Below are the code and all the weights of a small trained network. Each question names an input and a class and asks about switching units off, where a switched-off unit gives its printed mean instead of its output.

import numpy as np


def w(rows, s, z=0):
    codes = np.array(rows[::2]) - 128.0
    scale = np.full(codes.shape[1], s)
    scale[-1] = z or s
    return codes * scale


def f(y):
    return np.maximum(y, 0)


def log_softmax(a):
    a = a - a.max(-1, keepdims=True)
    return a - np.log(np.exp(a).sum(-1, keepdims=True))


def net(x, mask):
    res = np.array(x, float).reshape(1, 2) / 4 @ E
    y = f(res @ A[0][:, :-1].T + A[0][:, -1])
    res = res + np.where(mask, y, B[0][:, -1]) @ B[0][:, :-1]
    return log_softmax(res[-1] @ U[:, :-1].T + U[:, -1])


A, B = {}, {}
E = w([
[202,79,204,202,128,210],'x0',
[166,123,192,76,253,164],'x1',
],0.0077)
A[0] = w([
[130,151,133,95,135,134,113],'n0',
[136,123,125,138,112,130,253],'n1',
[117,146,121,35,195,101,190],'n2',
[103,149,81,142,7,113,202],'n3',
[189,139,240,116,167,197,125],'n4',
[82,144,45,59,93,69,132],'n5',
[99,134,119,142,139,157,115],'n6',
],0.018,0.006)
B[0] = w([
[84,133,156,138,127,157,144],'n0',
[249,114,64,4,156,116,178],'n1',
[87,123,130,42,190,113,216],'n2',
[233,91,164,115,105,132,230],'n3',
[214,85,174,159,91,126,252],'n4',
[182,168,47,173,57,148,223],'n5',
[122,133,136,126,130,134,128],'n6',
],0.028,0.015)
U = w([
[91,97,187,72,191,103,250],'0',
[14,255,7,91,157,116,188],'1',
[64,166,143,205,111,119,32],'2',
[61,174,135,239,114,144,37],'3',
[54,167,138,197,112,135,24],'4',
[250,104,133,201,43,142,142],'5',
[14,153,131,173,111,141,34],'6',
],0.0061,0.0022)

Each question gives the input, the list of numbers given to net, and the class t.
The units are the neurons (one row each of A and B). Each row of codes is followed by its name. A weight is (code - 128) times the scale printed after its matrix; where a second scale follows, it is the last column's (A, B and U).
mask holds one flag per neuron, in row order. A switched-off neuron (its flag False) gives its mean, the last column of its row in B, instead of its output. The means were averaged over made-up inputs and are rounded, as every weight is.
A unit's drop is (log p(t) with every unit on - log p(t) with that unit switched off) / (log p(t) with every unit on - log p(t) with every unit switched off).
The circuit of an input: a set's keep is (log p(t) with only the set's units on - log p(t) with every unit switched off) / (log p(t) with every unit on - log p(t) with every unit switched off). Starting from all 7 units, units are removed one at a time, each time the one whose removal leaves the highest keep (on an exact tie, the one counted first), for as long as the keep stays at least 0.8.
units of the circuit, in order: the units of the circuit, biggest drop first
most important unit: the unit with the biggest drop
top k neurons: the k neurons with the biggest drops, biggest first
drop of u: that unit's drop, to one decimal
input [-1,7], class 0: units of the circuit, in order => n2
input [-6,1], class 1: top 2 neurons => n4, n2
input [0,6], class 0: units of the circuit, in order => n5, n2
input [-5,6], class 1: top 2 neurons => n3, n4
input [-1,1], class 1: units of the circuit, in order => n4, n3
input [0,3], class 0: units of the circuit, in order => n5, n3
input [-5,1], class 1: top 2 neurons => n4, n2
input [-1,6], class 0: top 2 neurons => n2, n5
input [-3,1], class 1: top 2 neurons => n4, n3
input [0,8], class 0: top 3 neurons => n2, n5, n3
input [0,0], class 0: drop of n5 => 0.6
input [-1,4], class 0: drop of n5 => 0.1
input [-3,2], class 1: drop of n2 => 0.0
input [-3,4], class 0: most important unit => n5
